Each row is followed by its class.
[  5  18 -11   0  -1   3 -23   4 -17  -6  -6   7   3  -2 -45 -20   8 -35
  15  15 -59 -15  33  26   2  -5  -5  -7  20  -9  -6  16  15  11  18 -16
  -9  -5  30  39  12   0  -2  -9  -9   6  29 -72  11   5  -6  -4   3 -21
   5   0 -17 -10 -15  16   5  11   9  10  30  17  -4  -7  44   2 -10 -32
  13  38 -34   6  -4]
<58>
[  7  23  -3 -11  -7  -6  -5  -6  -1  -1   2 -18  -8  23  -1  -9  -2   1
  30   0  -5   2 -13 -32  10  -8   4 -12   1   3   1  -5   9  -2   5   7
  -4   8  -5 -21  -8  10   1  -2  -7   3  -7 -32  -5   0   9   5  -8   1
  -4  -3   0   5 -20 -28   6   8  -9  -8  -9   7  14  14 -11   0   0   8
  -3 -11  14  15  -1]
<59>
[  5   0  -3  -5   8  -3   9  14 -12   0  -7  18 -20  -4 -13   8  -7 -23
  35   5 -11 -10  14 -18 -78 -15   8 -21  -4  13   2  -4  -3  -2   4 -13
  -6 -30  17 -15  14   0  -4 -10  -2   6   0   0   0   5 -15  -2   1  16
  -7   7 -19 -25  13  -3   8   7  16  12  14  -7  -7  -9   2  -3  -3  -1
 -22   5 -46  21  -3]
<71>
[  4  20 -21  -3  -6  10 -13   7  -4   0  -6 -12   4 -11  15 -14  -6   1
   1   7  -5   2 -34   2   4  -5 -17  -2  -7   1  -2 -10  21  10   8  15
   0   1  14  41   0  17   0   6  -1  -3   8 -21   1   0   2   1  10   3
  17  -4   4  23 -42 -20   3  -8   3   7 -27   9  -3 -15  18  18   8  11
  16 -21  44  -8  -4]
<59>
[-10 -13   3   9  11   0  -7  -7   9  -1   1   2   1  -9 -12  -9   8  -4
  -6  -7   3  -5  16  35   7 -12  -7  15   8   8  -5  -1 -14   9   5 -11
   1   7  -2   3   5  -7   1  12  -4  12   2 -32   0   5  -1 -15   5 -14
 -11 -12   4   9  16 -11  -2  15   1 -14  14   2  -1   0  13   4  -9 -20
   7  -2  -9  -1   5]
<49>
[ 29  27 -18  -2  -4  -1 -25  -6  -8   0   3 -10  -2   1 -34 -20   9  10
 -27  -3 -24  -5  49 -17  10  -7   0   5   0  -6  -3   6 -15   3   4   5
   1  10  28   6  11  17   4  -8 -10  -2  -4 -64  -4   6   6  -8   6   4
  -2   0   6  -9  -3  20  -3   3   5  13   7  -2   1   9  33   3  19 -30
  44  -5  -5  27   3]
<49>
[ 13  26 -32   4  -6   0  -9  -9   7   0 -12 -16  -3  -5 -22 -16   1  -9
  -8  25 -24  -4  47 -55  -2 -11 -11 -11   9   3   4   4   3  -6   3  18
 -10 -34  15 -17   9  -9  -2  12   1   9   4 -20  16   3  -3  -6   1  -4
  -4  -1  -7  11   0   7 -12  11  -5   4  10  18   6  24  33   3  -1  -8
  13   7 -60  30  -1]
<48>
[ 10 -16 -15   4  -4   5 -12   8   1  -2  -2   1  -3  10  -5  -2 -12   0
   7   5 -18 -15   3  -6  -2   0  -2  -5  11  -9  -5  -8  21   2   3 -48
  -5   1  19  -9   1  -1  -1  -4 -10   0  20   3  -5  -3  -6 -30   1   5
   1   4  12 -13 -10   1  -2  -3  12  16   7  -1   1  -1  20  -1  11 -19
   8   1 -24 -12  -6]
<71>
[ -2  17   9   6  -5   4 -33  -5  -1   4  11 -11  15 -16  18   4  -7   0
  -1   5  -4  17 -49  46  13  -5  -1 -30  -2  -3  -9  23  30   3   3  26
  11 -13   4  52   7  23   5   7  -6   2   9 -48  -2   1  -6 -15  15  -1
  30  -5   1  10 -58 -25   3 -18  10   3 -52   2  31 -45  18  -3   3   0
  30   0  26 -26   6]
<60>
[ 24  40 -16  -4  16   4 -67  -2  -8  -3   9 -11   5   4 -33 -37   4 -17
 -23  13 -13 -15 -23   8  -2 -15   1 -12  10 -14  -2   9   4  -7  11  13
  -1   0  42  22  13  23   6  -4  -7   8  10 -78   7  -3   0  -5  27   0
   9 -22   0  -5 -31 -26 -18  -2  15  25  -1  24   4 -13  57   0   5 -20
  57  -5 -18  27  15]
<49>
[ 11  -4  -2  17  -5  -7 -15  -1   2  -6  10  -5  -3  -9 -12 -15  -3  -6
  34   8   1   5 -30  -6   6   1   2 -11   2  -9   0  -1  22  14  12   7
  -1   4  -3  -5 -10  35  -6  -6   3  -1   5 -22  -4  -9  -1  -3  10   3
   5  -6 -41   7 -16 -13   8 -27   4   1 -21  13  -5  -3  -5  -9   0 -10
 -10  -1   0  18   8]
<59>
[ -1 -33   1  -3   8   1  13  12   0  -9 -15  24   1   5 -16  -2   8  -3
  -2 -15  11  -7  45  11  -4  -2   4  15  -7   8  -5 -13 -34  23   8 -27
  13  -4 -15 -24  -3 -16   6   2   2  -2   5  13  11  -1 -19   5  -5   2
 -31  -7 -10 -14  44  20  -2  18   9  -6  16 -10   3   6 -14   2  -5 -27
 -28  14 -46  25   5]
<49>
[ 10  18 -15   9 -34  -2  20 -14  -3  -6 -16   5 -10   3 -24   5   4  -9
  -6  -3 -16   9  34 -78  -2  -8   9   5  -9  -3  -2 -12 -30   0  -3 -18
   5   6 -33 -78  -1  15 -17  11 -14  11 -18  -4   0  -1 -15 -10  -5  30
  -5   3  13 -16  35  16   1  27  -3 -11  19  -7   4  19  12   3  10   5
  -2  16 -44  48  -9]
<58>

Each row is followed by its class.
[ 10   7 -10  -4   9  -3   9   2   1   2   0  -1 -10  13  -4   9  -7   0
   0   2   4  -2  15  -1   1  -6  15  18   8   9  -3  11   7   3   6  12
 -26   6 -15  -6 -18  26  -6  -6  -6  16 -15  -2   2   5   3   9  -3  -5
  -5   5  -3  11  14  -6  -6   2  -5 -14 -10  14   2  -1  -8   2  -5  -7
   3  -7  -5   4  -6]
K
[  1   4   1  -1 -10   2   1   0   0  -3   3   0   1   7   3   4   1   2
  -4   1  -3   4   5   1   2  -2  -3  -1   1  -3   3   8   1  -2   2   3
   2   0  -3  -4   1   5   1   2   1   0  -4   0  -3  -2   0   1   4   0
  -2  -5  -1   3   1  -6   3   1   0  -5   0  -1  -3  -1  -1   1  -4   0
   1  -5   4  -2   8]
X
[  2   7  -1  -4   1   2   4   1   5  -2  -2   0  -7  12  -3   7  -6   3
   3   7  -4   1   9  -4   4  -7   9  11   2   1   3  16   2   2   3   8
 -12   3 -10  -8  -5  19  -4  -3  -4  16 -14  -3  -2  -1   4   7   2  -9
  -4  -2  -5  11   4  -5  -1   1  -1 -16  -4   9   0   4  -4  -3  -8   2
   4  -9   6   2  12]
K
[  7   4   2  -1  -9   7   0  -3  -6  -3   7   6   1   2   1   0   8  -5
  -3  -7   9   3  -1   5  -2  -3   1  -3   2  -3   3   2  -1  -6   4  -2
   0  -5  -6  -5   3  -2  -5   4  -3  -4  -1   1   3  -1  -3  -3   1  -3
   3  -5   5  -7   2   3   3   0   0   7   3  -6   0   3   1   6   7  -2
   0  -3 -26  -1  12]
X
[ -6   9  -5   1  -9  -9  -2   3  -2   6   0   0   3   0 -10  -8   7  -6
 -10  -2  -3   3   3  -4  -2   7   0  -1   1   3 -23  10  21  -7  -1   0
   3   1   2   9  -5  26  -4  -7   0  -1   4   2  -2   4  -6   1  15   6
  -4  -6   5  -1   6  -2   4  12  -6  -6 -12   6 -14   1  -1   0  -4  -9
   4   5  -2   3  -5]
C
[-10   3   2  -8 -14   1  -7  -3  -1   6   2   4   1   0 -10  -5   0  -7
  -2  -6   3   3  -3   3  -5   8  11  -1  -2   2 -14 -10   4   1  12 -13
   5  -3   9   9  -3   6   6  -8  10 -13  12   7   0   1  -3   0   5  -7
   3   7   1 -11  -7   4   2  14   7   3   0  -3 -14  -5   5  -3  13   7
   7   3 -20   2   9]
L
[  5  -1   6   0   1   5   4   1  -6  -8   1   5  -2  -1  -5   0  -3   2
   2  -4  -2  -2   3   0   3  -7   2   2   3   1   6   1  -5  -6  -9   2
  -8  -2 -11  -5  -1  -2  -1   5  -9   3  -2  -1   0  -5   2   0  -5  -1
   3  -8   0   4   7   3   0  -3  -9   2   3  -1   5  10   1   1   6  -5
  -2  -2  -3   0   0]
Y
[  3   1   5  -1  -1   6  -4  -8   3   2   3   7  -4   5   0  -2   3   3
  12   0   8   3  -8   2  -2  -5   3   2  -5  -5  20 -10 -10   4   9 -11
   2  -4  -1 -10   6 -22   5   6  -3   4  -3  -3  -1  -3   7   7  -7 -15
   9  10   1  -6 -10   3  -1  -2  11   0   8  -5   7   0   4  -1   6   9
   0  -8 -22   0  14]
U
[  9 -13  -5   1  10  -2   5   0   0   3  -4 -10   0   1  13  10  -5   6
  -2   1   1  -3   2  10  -5   1   0   3   7  13  -6 -30   3   4   5   8
  -5   9   2   2 -12  -8  -7  -3   4 -13   5   5   9   6  -3 -13 -11  13
  -1  11   2  -2   5   0  -6  -7  -2  18  -5   1   4  -6  -5   9   1  -3
  -6   3   0   0 -23]
S
[ 10  -3  -1  -2  -4   5   5   1  -5  -2   5   1   0  -4   9   0   2   1
  -8  -9   7  -7   4  10  -2 -10  -2   5   4   3  -9 -12   3  -6   4   2
 -11  -3 -13   2  -9   6  -7   4  -3  -2   4   7   6   4  -2  -2 -11  -2
   6   2   1  -2   8   6  -2  -7  -5  16   4  -5   1   1  -1   5   5  -7
  -2  -4 -21  -2   4]
Y
[  7   5  -3  -2  -3  -1  10   3  -4  -5   2  -3   3   3  -3   6   0   3
  -8  -1  -3   0   9   1   5   1   1  -1   6   4 -10  14   9  -6  -3  12
  -5   4  -7   0  -5  24  -8  -1   0   2  -6   2  -3   2  -2  -4   4   6
  -4 -14   1   6   8  -3   0   0  -8  -4  -8   3  -3   1  -3   4  -7  -8
   1   2   4  -1  -2]
C
[ 11  -1   1   3  -5   5   1   4  -4  -2   7  -4   7 -13  15  -4   7   3
  -9  -6   0  -5  -2   8  -1  -6 -17  -6   2  -1 -12  -8   6  -9   2   2
   7  -4  -4   7   1   4  -5  10  -3   0   4   7   3   3  -7  -4  -8   7
   4  -9   4   1   5   4  -1 -11  -6  15   1 -10   2  -3   2   3   0  -5
  -3   1  -5  -5   6]
Y
[ -3  10  -4  -1   2  -7   0   2  -1  -1  -3  -1   1   6 -16   2  -3  -2
  -2   4  -1   7   4  -6   1  13  11  -4   2   4 -11  12  11   2  -4   8
  -1   6   8   2  -1  24  -2  -8   4   0  -4  -3  -4   1   1  -3  12   5
  -5  -7   1   4   2  -6   3  10   0 -12 -12   8  -7  -3  -1  -1  -6  -2
   4   6   6   3  -7]
C
[  3  -9  -6   8   0  -4   6   2   3  14  -2 -11   2  -1  14   1   8   9
  -4  -4  -5  -4  -4  10  -9  -2 -14   5   4  12 -14 -30  21  -1   9   0
   4   9   3   5 -10  -2  -3  -2  -1  -3   9   3   7   6  -5  -8 -10  11
   5   9  10  -3   5   3  -1  -2  -4  15  -8   2  -2  -6   0   6   0  -2
  -3   4  -2  -2 -17]
S
[  0   3   0  -1 -12   3   2  -1  -4  -1   2   1   2   4   0   1   5  -1
 -10  -5  -2   3   3   2   0   0   0  -2   1   1  -4   6   6  -6   4   2
   1   1  -2   2  -2   6  -3   1   1  -6   1   2  -5  -1  -4  -4   5   4
  -1 -10   3  -4   3   1   6   6  -3   2  -2  -1  -7   3   1   4   3  -3
   1   0  -6  -1   2]
X
[ 13  -4   0   3  -7   9  10   6  -5  -6   7   3  -1  -6  16  -3   8   4
  -8 -12   0  -8   6   9   0 -22 -11  10   4   3  -6   1   4 -12  -1   5
 -13  -5 -23  -1 -11   9  -8  10 -14   8   0   6   6   3  -4   2 -15   1
   4  -6   4   4  17   6  -1 -16 -15  12   4  -3   5   8  -3   5   3 -13
  -2  -9 -12  -4   5]
Y
[  4  -1  -1  -2   4   4   0  -3   3   4  -1   0  -5   7   5   5  -5   5
   4   1   3   0   0   5  -5  -5   4   6   1   4   6 -12   1   5  10  -2
  -5   3  -3  -6  -3  -4   1   0   1   3  -4  -1   2   2   3   3  -8  -7
   4  11   1   0   0   0  -3  -1   5   1   0   2   4  -4  -2   0   1   7
   0  -6 -12   0   6]
U
[ -5   7   5   6 -11  -2   0   0   1  -3   0  -1   1   5  -8   0   4   4
  -4   2 -15   6  -1  -5   5   3  -4  -5  -1  -7   1  20   9  -6  -7   2
   8   4   2  -3   6   9   4   0  -3   3  -1  -4  -9  -4   2   3  13   4
  -1 -17   1   6  -1  -4  10   8  -6 -14  -3   4  -8   5   2  -5  -4   0
   3   2  20   0   2]
H
[  6   3  -7   1   8  -4   2   4  -3   8   2  -6   0  -9   1  -3   4   1
  -5  -3   4  -6   1   6  -5   1  -4   1   6  14 -24 -19  19  -1   4  -1
  -1   4   0   8  -9  20  -4  -5  -3   4   2   5   4  11  -1   0  -7   6
   2   6   8   2   8   1  -7  -1  -4   7 -11   3  -1  -7   1   0  -1  -5
   0   4 -13   0  -8]
S
[ -2   8  -7  -3  -6  -4  -3  -3   3   8   0  -3   1   8  -3   1   2  -6
  -2   1   8   4   1   1  -8   8   6  -1  -1   5 -11 -10  13   4  15  -5
   6   3  11   4  -1   7   1  -7   8  -6   2   1   1   3  -2  -2   5  -1
  -1  10   5  -6  -5  -2  -1   7  11  -1  -7   3  -9 -11   0   4  -2   6
   4   2 -16   2   3]
L

Each row is followed by its class.
[  3  -1  -3   2   0  -2  -2  -2  -3  -2   0 -12   4   7  -5   2  -5  -2
  -3   2   2  -1   1   0   1   9  -1  -2   1   6   0   4   1  -1  -1  -3
   0  13  -5   9  -3   8  -6   3   1  -2   1   8   2  -7   0  -2   1   7
   4   5   1  -1  -4   0  -2   3   2   1 -13   4  -1  -1   0  -1  -1  -3
   3  -2   0  -3   1]
z12
[ 10  -6  -6  -6   2  -1   7   3   1  -2  14  -4  -5  -1 -19   5  -4  -3
   9  -3   1   0 -13   1  -3  34  -6  -3  -1  -7  -1  -4   4   4   6  -5
   1  21  -8   0   4  -5   3  -4  -6   1  -1  -5  -1  -1   2  -6  -3  -8
   1  -1  -3  -5  -4   5  -3 -19   2 -16  20  -6   5   2   1  -1  -3   2
  -8  -3  -9   0  -2]
z339
[  9   2  -2   5   0  -2   0  -6   0  -3   0   6   5   2  -3 -12   5   1
   1   8   2   1   5  -2  -8  34 -10  -1  -7   2  -5  -3  -1   5  -1  -4
  -2  -3  -2 -12  12   0   5   0 -10   3  -2  -6   3  12   1   8   3 -15
  -2 -15  -1  -7   9   2  -3 -14  -1 -13  -1  -6   3  -1  -2   8  -3   4
  -6   1  -7  -2  -6]
z12
[  9 -10  -4  -3   3  -3   1   2  -1  -2  10  -6  -5  -2  -6   5  -4   1
  -2  -1   2  -2  -5   1   0  26  -6  -1   3   5  -2   3   1   1  -2   0
   0  16 -11   3  -1  -1   0  -2  -2   1  -1   0   0   3   1 -10  -5  -3
   1  10   0  -2  -4  -2  -2  -3  -8 -13  13   3   5   1   0   2  -1   4
  -4  -2  -6   0   0]
z339
[  7  -3   8  -8  -1   3  11  -3   3   3  13   1 -16  -3 -14  17  -1  -1
   0  -3  -9  -2  -7   1   2 -10   1  -5   0   1   1  -7  -1   4   3   0
  -1  16  -6  -6  -7 -15   0  -4   6  -1  -7 -11   2  -1  -2 -17 -18  -6
  -3   4  -1   2  -7  -4   1  -1  -2 -15  34  -3   0  -7   0  -3   0   8
  -8  -4  -2   1  -1]
z12
[-15   9   6  11  -6  -1 -10  -2   1   1 -23  25   9   1  21 -21  13   2
   6  -2  -4   4  18  -2  -2 -22   7   1  -7 -14  -1 -13  -4   2   1   2
   0 -34  15 -19   9  -1   6   7  -5   3  -3   0   0   8   2  29  16  -7
  -4 -15  -1   4  19   2   8  -9  -3  20 -29  -4  -4  -6  -1  11   2  -2
  11   4  12   4  -3]
z12
[  5   2  -2   6  -8  -1  -4   0  -2   3 -11   6  -8  14  12  -8   4  -1
   1   1  -2   0   6  -4  -1 -14   2   0  -2   2  -3   5  -1  -1   2   0
   1 -16   7  -4   0   4  -1   3  -2   6   5   1  -4  -4   1  13   7   1
   1  -2  -2   0   7   0   4   7   1  12 -23  -5  14  -5  -1   6   2  -1
   5  -3 -10   1  -2]
z339
[  3  -3   3  -5   4   2   6  -3  -8  -1   0   2  -7  -2   6   5   3   0
   0   2  -2   0  -1   2   2  -6   1   0   1  -6  -1   0  -1   2   4  -3
 -10   0  -1  -2  -1  -5   0  -2   3  -1  -3  -7  -3  -1   0  -6  -7  -2
  -3  -1   0   2  -4  -2  -1  -2  -1  -9  22   0   0   2   1   3   2   4
  -6   1  -1  -5   0]
z339
[ -6   2  -2 -15   0   1   2  -1   3   3  -1   3  -4   1   6   5   6  -3
   2  -3  -3   0   4   3   4 -34   9   4   1  -3   3  -4  -3   0   4   1
  -3  -6   2  -4 -10  -6  -2  -1   4  -2  -4  -7   1  -4  -2   0  -4   0
  -4   3   2   3   0  -2   4   5   2   8   9  -1  -1  -1  -2  -1   3   2
   2  -9   7  -1   1]
z12
[  5  -1   3  -3   1   1   6   1   1   2   2   5  -5  -3  -3   4   2   1
  -2   3   1   4   2   0   4   4   2  -7   1  -2   0  -3  -2  -2   0   1
  -1   5  -2  -6  -1  -9   3 -13   0   1  -5  -5  -6   0   0  -6  -5  -8
  -2  -2   7   2   5   1   1  -4  -3 -11  27  -6   0   1   1  -2   1   4
  -4  -2  -1  -1   3]
z339
[-10   6  14  16  -5   1  -9  -2   0   0 -23  30   8   6  11 -26  14   3
   6   4  -1   4  18   1   0  12  -5   3 -22 -22  -4 -14  -5   7   0  -1
   4 -34   9 -25  15   5   4   1   5   5  -2 -10  -6   4   0  26  17 -19
  -3 -30   9  -4  16  -1   9 -14  -5  11 -19  -7   1  -6   1  11   3  -1
  -1   4   3   4 -11]
z12
